[[137 114 137 131]
 [119 118 102 113]
 [118 109 129 120]
 [120 121 114 122]
 [126 119 127 120]]
Give the bottom-right entry.
120
The bottom entry of the column that holds the smallest entry: 127
Give the 2nd entry on the main diagonal.
118
The 1st entry on the main diagonal -> 137
Give the smallest entry in the last column.
113
Give the smallest entry in the first row.
114
Give the top entry of the column that holds the smallest entry.
137
The top-right entry: 131

a =
[[150 140 152 135 118 129 136 125]
 [118 152 137 119 109 132 128 114]
 [135 142 132 143 132 110 121 123]]
Counting starts at 0.
The entry at row 0, column 2 is 152
The entry at row 1, column 0 is 118
The entry in the bottom-left corner -> 135
The entry just left of 125 is 136
Read off the entry directly above 114.
Answer: 125
The entry at row 0, column 1 is 140
Read off the entry just left of 136.
Answer: 129
Read off the entry in the bottom-right corner.
Answer: 123
Read off the entry in the top-left corner.
Answer: 150

Questions about the grid below. Indices start at 0.
1) Find the entry directly above 148.
2) Find the entry just right of the smallest entry.
3) Find the entry at row 0, column 0.
4) Find the entry at row 2, column 0.
5) Find the entry directly below the smallest entry.
6) Find the entry just right of 108.
7) Find the top-right entry.
8) Find the entry just right of the centre entry.
[[135 126 121 136 147 124 124 123 138 116 136]
 [140 125 144 124 142 125 134 120 134 133 146]
 [131 131 132 118 130 142 128 135 128 120 111]
 [117 129 131 123 123 135 122 126 126 107 125]
 [127 133 131 126 122 137 133 134 123 117 126]
 [121 148 119 121 128 135 110 129 110 127 126]
 [128 125 129 140 139 131 145 108 129 136 120]]
1) 133
2) 125
3) 135
4) 131
5) 117
6) 129
7) 136
8) 122

Read these off the array that follows.
1) Which number is the last entry, reading row by row?
2) Which number is the entry directly below the smallest entry?
3) Which number is the entry just right of the smallest entry?
4) Which number is the 2nd entry on the main diagonal?
5) Which number is the 1st entry, reading row by row?
6) Which number is the bottom-left entry?
7) Which number is the smallest entry?
8) Which number is the entry directly below 116?
119	127	125	137	121	142	119	123	127
140	122	119	146	128	115	128	120	134
143	126	130	138	138	115	121	125	129
144	127	131	138	139	112	131	122	130
138	129	134	134	135	110	127	127	130
143	134	130	127	126	105	131	126	134
141	130	138	132	127	108	140	122	132
139	130	134	127	134	109	136	131	129
134	133	139	127	132	107	140	127	131
129	130	141	126	130	114	142	130	125
130	130	142	122	124	116	146	129	131
132	135	144	117	117	114	146	132	135
1) 135
2) 108
3) 131
4) 122
5) 119
6) 132
7) 105
8) 114
